(in the rows, 128 means zero)
Each row is followed by its class. Each block has new classes.
[124 137 143 131 133  74 122 156 102 124 142 157 141 140  61 190] -> B
[149 125 114  89 150 111 158 138  97 127 147 164 127 119 118 120] -> E
[140 132 138 109 153 112 120 167 112 131 131 188 124 112  92 171] -> B
[129 152 128 119 134  92 134 143  92 123 145 160 140 142  76 187] -> A
[102 141 135 117 136  75 116 152  57 121 144 163 143 146  44 219] -> H
[133 138 146 135 136  86 131 147  91 122 151 156 148 140  73 177] -> H
[133 133 129 112 141  92 135 141  78 116 147 168 142 139  87 172] -> A
[129 137 134 129 130  83 126 142 104 127 146 157 138 146  76 164] -> Q
[130 143 132 113 128  85 125 125  90 126 159 177 143 149  86 167] -> Q
[132 136 128 155 140  78 129 149  72 128 129 161 147 149  78 155] -> D
[131 141 135 129 139  75 122 149  72 124 147 162 146 143  69 183] -> U
[129 137 138 133 131  81 125 146  85 122 140 155 138 143  77 172] -> U
[144 132 141 135 140 103 127 148 115 131 140 158 136 128  88 159] -> B
[131 140 127 118 134  78 127 150  76 132 150 165 140 151  70 187] -> J
[129 134 118 103 141  85 130 149  39 126 140 175 133 143  93 175] -> U
[133 141  96 143 133  61 143 144  62 129 164 165 136 139  51 186] -> J
[135 136 132 124 136  88 134 143  93 121 154 164 145 139  96 153] -> Q
[158 132 151 128 120  60 130 146  74 129 159 167 151 145  63 102] -> V
[138 131 139 129 134  92 131 142 111 130 145 147 143 138  88 153] -> V
[133 138 149 138 136  81 131 144 105 132 155 153 145 145  72 175] -> Q
[125 143 122 107 134  91 132 136  93 128 156 169 143 133  78 210] -> A
[124 142 130 123 138  69 124 123  73 126 148 173 147 148  53 194] -> D
[114 142 133 139 129  83 119 140 124 126 150 148 138 147  48 234] -> A
[125 136 122 105 148  99 138 143  59 123 142 165 135 133  82 180] -> H
[140 132 133 116 138  95 144 136 114 124 154 163 142 135  77 131] -> E
[122 143 148 144 126  69 119 149 112 126 157 158 150 154  54 183] -> Q
[111 143 141 139 124  68 113 152 103 123 146 159 151 150  43 220] -> A
[135 140 140 127 128  84 133 141 107 131 163 159 140 142  96 147] -> Q
[132 136 132 117 135  90 131 150  83 127 145 162 142 145  83 182] -> A
[140 130 132 136 137 112 142 137 143 125 161 132 141 126 115 110] -> E
[130 129 122 147 149  74 125 139   4 127 140 169 143 144 132 145] -> U
[136 128 119 101 139  87 138 151 101 126 153 173 142 142  74 128] -> E
[129 133 126 115 137 109 126 144  89 122 145 165 137 141  85 171] -> E
[164 131 140 121 130  79 137 141  70 126 149 166 143 134  99  85] -> V
[133 138 145 138 132  76 120 148  84 122 144 158 146 146  73 183] -> U
[128 141 145 129 129  86 130 144  92 127 134 154 140 136  81 177] -> J
[130 143 123 105 134  74 134 147  77 125 151 162 142 143  61 182] -> J
[129 139 141 128 129  61 119 152  74 127 145 169 157 150  49 169] -> V
[128 134 116 115 147  80 127 149   9 138 144 184 142 146 107 162] -> U
[123 137 133 119 132  91 126 142  87 121 140 165 142 139  76 174] -> H
[128 139 121 108 139  88 124 145  64 128 143 169 143 142  78 182] -> U
[145 136 139 135 131  65 131 142  83 127 127 159 151 143  65 145] -> V
[128 132 127 106 140  79 126 151  76 127 150 165 141 146  61 183] -> E
[122 146 133 122 123  76 125 146  98 129 150 168 148 144  59 221] -> A
[129 139 133 130 132  83 129 144  95 125 142 151 143 141  77 174] -> J
[130 141 140 127 128  79 125 140  86 127 153 167 144 146  68 176] -> Q
[135 136 131 108 147  99 138 150  86 128 144 167 138 143  88 159] -> E
[130 132 149 139 135  82 123 157 107 127 140 161 142 137  68 185] -> B
[132 136 133 114 131  73 129 149  65 132 147 167 147 146  68 186] -> E
[132 138 149 143 130  76 131 149 128 126 147 149 149 137  62 160] -> E
[117 148 100 112 118 104 124 126 136 123 151 159 152 140  59 252] -> A
[131 134 125 109 139  83 123 151  73 131 140 167 139 141  70 172] -> E
[124 140 131 118 138  71 123 151  75 126 143 168 148 152  59 193] -> D
[121 143  94 141 135  52 134 147  48 122 165 181 138 141  34 206] -> J
[ 95 139 144 131 140 102 128 148  63 120 143 149 145 132  74 201] -> H
[151 134 160 143 125  63 133 145  94 127 156 160 151 141  65 124] -> V

Each row is followed by its class.
[132 121 123 138 147 124 130 138 133 125 129 122 127 129 132 125] -> J265
[148 117 131 151 136 126 123 139 137 140 132 130 128 124 136 125] -> J265
[142 131 122 149 143 126 123 139 137 126 133 131 120 123 136 132] -> J265
[142 136 116 166 143 128 131 134 146 120 141 138 118 126 126 143] -> J265
[140 125 124 149 147 127 128 133 135 129 134 128 127 131 134 136] -> J265
[116 121 133 108 136 120 137 140 105 124 124 117 134 143 121 117] -> j837
[143 116 126 156 131 128 131 134 141 134 134 116 124 131 130 130] -> J265
[119 146 113 133 126 133 131 125 128 111 133 120 125 133 114 141] -> j837
[137 129 123 151 139 125 128 147 133 121 134 115 123 129 128 129] -> J265
[124 122 124 130 138 129 131 114 136 131 130 122 126 134 132 133] -> j667
[140 131 138 135 119 135 118 144 123 131 124 143 130 119 132 125] -> J645
[130 120 129 127 142 130 130 124 137 134 131 124 127 135 134 129] -> j667
[137 142 130 153 115 133 119 138 133 122 127 138 118 123 127 142] -> J645
[117 129 131 115 145 118 131 141 131 109 126 117 126 142 114 117] -> j837
[113 144 125 117 118 128 132 138 123 102 128 120 125 133 109 123] -> j837
[123 137 121 141 119 131 127 129 125 120 129 115 127 130 126 142] -> j837
[124 138 126 136 130 127 127 133 117 122 128 115 124 145 122 145] -> j837
[129 122 122 135 132 142 134 115 138 129 128 111 125 138 130 133] -> j667
[131 145 128 148 112 130 120 144 118 122 123 130 126 123 129 141] -> J645
[120 132 121 117 133 130 130 131 123 120 133 129 131 126 123 124] -> j837
[129 134 131 140 113 133 118 129 124 127 124 122 130 125 131 138] -> J645
[125 119 130 121 124 130 131 115 135 133 130 113 131 135 124 124] -> j667
[135 127 130 137 140 123 128 138 125 130 134 136 126 135 130 125] -> J265
[135 132 117 160 140 126 130 139 141 121 138 116 120 127 134 146] -> J265
[126 121 142 135 140 128 133 119 133 129 129 117 126 133 128 134] -> j667
[136 117 142 139 151 127 123 121 135 129 128 146 124 127 140 127] -> J561
[137 131 135 151 112 130 121 141 126 128 125 113 127 133 126 137] -> J645
[118 131 134 123 138 124 126 145 120 111 132 126 128 131 120 129] -> j837
[122 126 119 148 132 131 127 121 139 128 129 107 124 133 133 142] -> j667
[145 124 123 150 139 128 121 132 135 136 131 142 124 131 137 136] -> J265
[124 143 123 142 120 130 129 146 128 110 137 113 124 129 118 132] -> j837
[143 126 119 152 128 125 130 140 141 130 134 116 126 129 131 136] -> J265
[134 120 135 129 142 126 122 134 133 132 127 134 125 122 133 123] -> J561
[124 137 137 129 132 123 121 138 116 123 124 142 128 131 124 135] -> j837
[123 138 119 124 114 128 130 129 122 120 133 125 130 127 121 126] -> j837
[125 135 123 127 108 133 128 128 122 124 127 117 129 128 122 132] -> j837
[118 126 126 116 138 125 133 123 127 129 127 117 123 137 125 126] -> j180
[139 123 123 143 131 126 125 141 139 126 136 114 128 126 131 123] -> J265
[135 133 133 137 119 126 123 129 126 129 130 138 128 128 128 132] -> J645
[130 132 127 138 133 126 133 145 134 115 133 130 127 132 130 125] -> j837
[133 122 123 152 129 130 127 124 138 129 133 114 120 135 129 143] -> j667
[119 137 130 122 138 125 122 139 114 114 127 128 128 135 121 136] -> j837
[148 119 127 154 143 124 127 137 137 134 138 128 128 134 136 131] -> J265
[125 120 125 126 132 125 137 123 135 129 127 119 127 135 126 126] -> j667
[119 149 126 127 144 128 124 122 120 118 126 162 125 125 125 152] -> j837
[118 129 124 124 139 123 130 126 122 124 128 113 128 141 130 130] -> j180
[136 138 131 147 114 132 119 130 123 131 130 141 129 121 131 135] -> J645
[123 139 122 126 127 122 148 121 119 125 131 123 132 138 113 135] -> j837
[125 119 126 122 132 128 132 119 136 130 127 123 124 126 124 123] -> j667
[121 133 132 116 105 128 128 144 122 119 127 118 130 132 112 110] -> j837
[123 144 142 139 110 134 125 148 132 101 127 135 121 126 112 132] -> j837
[144 125 122 156 130 125 129 136 136 133 135 122 127 126 137 133] -> J265
[148 124 119 166 136 130 132 135 150 128 139 124 123 127 134 130] -> J265
[111 137 127 110 106 138 129 114 134 112 125 112 120 141 112 132] -> j837
[129 120 129 136 136 130 131 120 136 131 131 116 123 135 128 134] -> j667
[135 134 135 145 115 134 120 126 137 128 128 135 123 115 128 134] -> J645

Each row is followed by its class. Each block has new classes.
[126 126 129 130 138 126 130 125 128 129 138 120 123  81 115 165] -> <48>
[135 123 127 128 127 122 134 130 128 135 129 127 124 111 125 128] -> <48>
[116 121 130 129 133 123 130 132 127 128 127 130 118 111 120 135] -> <48>
[124 136 129 124 112 132 134 127 118 127 107 114 131 128 125 130] -> <51>
[124 130 131 130 122 129 127 129 124 127 119 120 127  95 128 146] -> <48>
[127 133 126 123 127 124 134 130 124 124 131 122 127 126 126 138] -> <48>
[125 126 130 122 135 129 129 126 134 125 121 129 133 146 126 121] -> <41>
[126 131 126 124 125 135 130 127 127 128 114 119 134 131 121 133] -> <41>
